Here is a tiny trained network, its code and every weight. The questions are about switching its units off for an input and a target symbol, where a switched-off unit gives its printed mean instead of its output.

import numpy as np


def w(rows, s, z=0):
    codes = np.array(rows[::2]) - 128.0
    scale = np.full(codes.shape[1], s)
    scale[-1] = z or s
    return codes * scale


def norm(h):
    return h / np.sqrt((h * h).mean(-1, keepdims=True) + 1e-5)


def f(y):
    return y / 2 * (1 + np.tanh(0.7978845608 * (y + 0.044715 * y**3)))


def softmax(a):
    e = np.exp(a - a.max(-1, keepdims=True))
    return e / e.sum(-1, keepdims=True)


def log_softmax(a):
    a = a - a.max(-1, keepdims=True)
    return a - np.log(np.exp(a).sum(-1, keepdims=True))


def net(x, mask):
    ids = ['ΔΛΠΨαβζηθμξστφ'.index(c) for c in x.split()]
    T = len(ids)
    res = E[ids] + P[:T]
    r = norm(res)
    for j in range(3):
        rows = slice(3 * j, 3 * j + 3)
        q, k, v = (r @ M[0][rows].T for M in (Q, K, V))
        z = softmax(np.where(np.tri(T) > 0, q @ k.T / 3**0.5, -1e9)) @ v
        o = O[0][rows]
        res = res + np.where(mask[j], z, o[:, -1]) @ o[:, :-1]
    y = f(norm(res) @ A[0][:, :-1].T + A[0][:, -1])
    res = res + np.where(mask[3:11], y, B[0][:, -1]) @ B[0][:, :-1]
    return log_softmax(norm(res)[-1] @ U[:, :-1].T + U[:, -1])


Q, K, V, O, A, B = {}, {}, {}, {}, {}, {}
E = w([
[214,142,109,138],'Δ',
[124,187,155,105],'Λ',
[104,129,185,97],'Π',
[112,197,169,83],'Ψ',
[167,52,110,103],'α',
[56,72,163,116],'β',
[68,74,170,123],'ζ',
[177,130,141,85],'η',
[140,139,139,23],'θ',
[131,70,161,56],'μ',
[166,97,165,91],'ξ',
[154,137,196,179],'σ',
[112,4,162,162],'τ',
[86,142,57,119],'φ',
],0.02)
P = w([
[2,171,141,119],'0',
[75,180,145,44],'1',
[87,153,133,69],'2',
[176,167,80,78],'3',
[130,105,96,89],'4',
[140,91,91,84],'5',
[181,67,63,121],'6',
[188,76,60,94],'7',
[115,86,120,67],'8',
],0.007)
Q[0] = w([
[172,77,222,88],'H0',
[117,140,117,215],'H0',
[173,145,157,101],'H0',
[94,160,144,195],'H1',
[114,125,70,22],'H1',
[144,140,133,210],'H1',
[186,136,90,161],'H2',
[120,84,160,68],'H2',
[104,167,8,157],'H2',
],0.015)
K[0] = w([
[176,73,1,166],'H0',
[43,182,127,104],'H0',
[83,43,115,146],'H0',
[140,166,182,192],'H1',
[145,26,32,108],'H1',
[78,137,220,207],'H1',
[138,156,135,175],'H2',
[199,52,114,186],'H2',
[61,229,13,66],'H2',
],0.0094)
V[0] = w([
[64,173,29,124],'H0',
[118,84,42,83],'H0',
[135,41,168,186],'H0',
[149,143,219,131],'H1',
[181,61,169,5],'H1',
[131,118,135,161],'H1',
[136,181,184,200],'H2',
[156,168,204,70],'H2',
[81,146,71,96],'H2',
],0.018)
O[0] = w([
[151,119,105,11,102],'H0',
[107,90,6,85,157],'H0',
[115,11,148,148,112],'H0',
[35,68,180,202,122],'H1',
[62,192,29,219,250],'H1',
[157,127,117,165,99],'H1',
[144,196,223,133,93],'H2',
[47,150,122,142,174],'H2',
[102,129,70,38,124],'H2',
],0.012,0.016)
A[0] = w([
[106,130,182,206,119],'N0',
[121,174,102,82,126],'N1',
[107,204,158,72,29],'N2',
[122,187,100,197,204],'N3',
[192,138,116,81,241],'N4',
[117,134,116,140,48],'N5',
[172,120,90,174,63],'N6',
[6,78,119,101,251],'N7',
],0.014,0.0019)
B[0] = w([
[220,192,153,137,187],'N0',
[171,127,103,209,180],'N1',
[127,2,123,93,159],'N2',
[120,58,209,33,254],'N3',
[216,199,120,99,152],'N4',
[105,121,153,111,141],'N5',
[121,76,119,129,151],'N6',
[201,24,141,70,250],'N7',
],0.013,0.0085)
U = w([
[114,132,81,142,127],'Δ',
[104,153,127,194,144],'Λ',
[218,33,151,214,119],'Π',
[155,144,169,88,82],'Ψ',
[194,142,167,99,149],'α',
[181,79,162,99,117],'β',
[73,175,93,75,90],'ζ',
[152,172,220,199,252],'η',
[189,167,118,167,53],'θ',
[150,146,188,147,89],'μ',
[102,182,113,143,114],'ξ',
[166,47,150,43,84],'σ',
[84,149,204,45,126],'τ',
[222,153,99,1,204],'φ',
],0.01,0.0038)

Each question gives the input, a string of symbols that net reads in full, and the target symbol t.
The units are the heads (3 rows each of Q, K, V and O) and the neurons (one row each of A and B). Each row of codes is followed by its name. A weight is (code - 128) times the scale printed after its matrix; where a second scale follows, it is the last column's (O, A, B and U).
mask holds one flag per unit, heads first, then neurons. A switched-off unit (its flag False) gives its mean, the last column of its rows in O or B, instead of its output. The means were averaged over made-up inputs and are rounded, as every weight is.
A unit's drop is (log p(t) with every unit on - log p(t) with that unit switched off) / (log p(t) with every unit on - log p(t) with every unit switched off).
The circuit of an input: a set's keep is (log p(t) with only the set's units on - log p(t) with every unit switched off) / (log p(t) with every unit on - log p(t) with every unit switched off). Starting from all 11 units, units are removed one at a time, each time the one whose removal leaves the highest keep (on an exact tie, the one counted first), for as long as the keep stays at least 0.8.
circuit, biggest first: the units of the circuit, biggest drop first
most important unit: the unit with the biggest drop
k most important neurons: the k neurons with the biggest drops, biggest first
which heads matter: for each layer, one digit per head in row order, 1 if its drop is at least 0.15 and else 0, layers parted by /
drop when u is switched off: that unit's drop, to one decimal
input ξ τ θ, target Π: circuit, biggest first => H0
input Ψ φ Δ, target φ: which heads matter => 010
input μ Λ ζ β Δ σ β, target η: 2 most important neurons => N0, N2
input Ψ β Ψ, target σ: which heads matter => 010
input Λ Δ Ψ ζ β β Δ, target σ: which heads matter => 111
input β β Ψ β Δ Π τ Ψ β, target Π: which heads matter => 101
input ξ φ β, target φ: which heads matter => 110
input ξ τ θ Π, target Π: which heads matter => 100
input η β σ Ψ θ φ Ψ, target φ: which heads matter => 010
input Ψ β η σ Δ Ψ, target η: which heads matter => 101
input Ψ Ψ β σ ξ, target η: which heads matter => 001
input Ψ Π τ σ Λ τ β Δ, target Π: 2 most important neurons => N0, N2
input τ Π β, target Π: circuit, biggest first => H0, H2
input ξ β Ψ Δ Ψ Ψ Λ, target τ: which heads matter => 100
input θ Ψ Ψ Ψ ζ θ Π φ Λ, target φ: which heads matter => 010
input η Ψ Δ σ ζ β, target η: circuit, biggest first => H0, H2
input Δ Ψ Ψ φ ξ, target φ: which heads matter => 110
input Ψ β σ Ψ, target η: which heads matter => 100
input β Π Ψ, target σ: circuit, biggest first => N7, H1
input Λ Δ φ ζ ζ, target φ: circuit, biggest first => H1, H0
input Λ θ φ Π β, target φ: circuit, biggest first => H0
input σ Δ θ Π σ ζ, target η: most important unit => H2
input Δ Δ Ψ η β σ Δ, target η: 3 most important neurons => N7, N0, N2
input Ψ Δ Δ Λ Ψ, target τ: 2 most important neurons => N3, N2
input φ μ τ β θ σ Π, target η: drop when H2 is switched off => 0.6
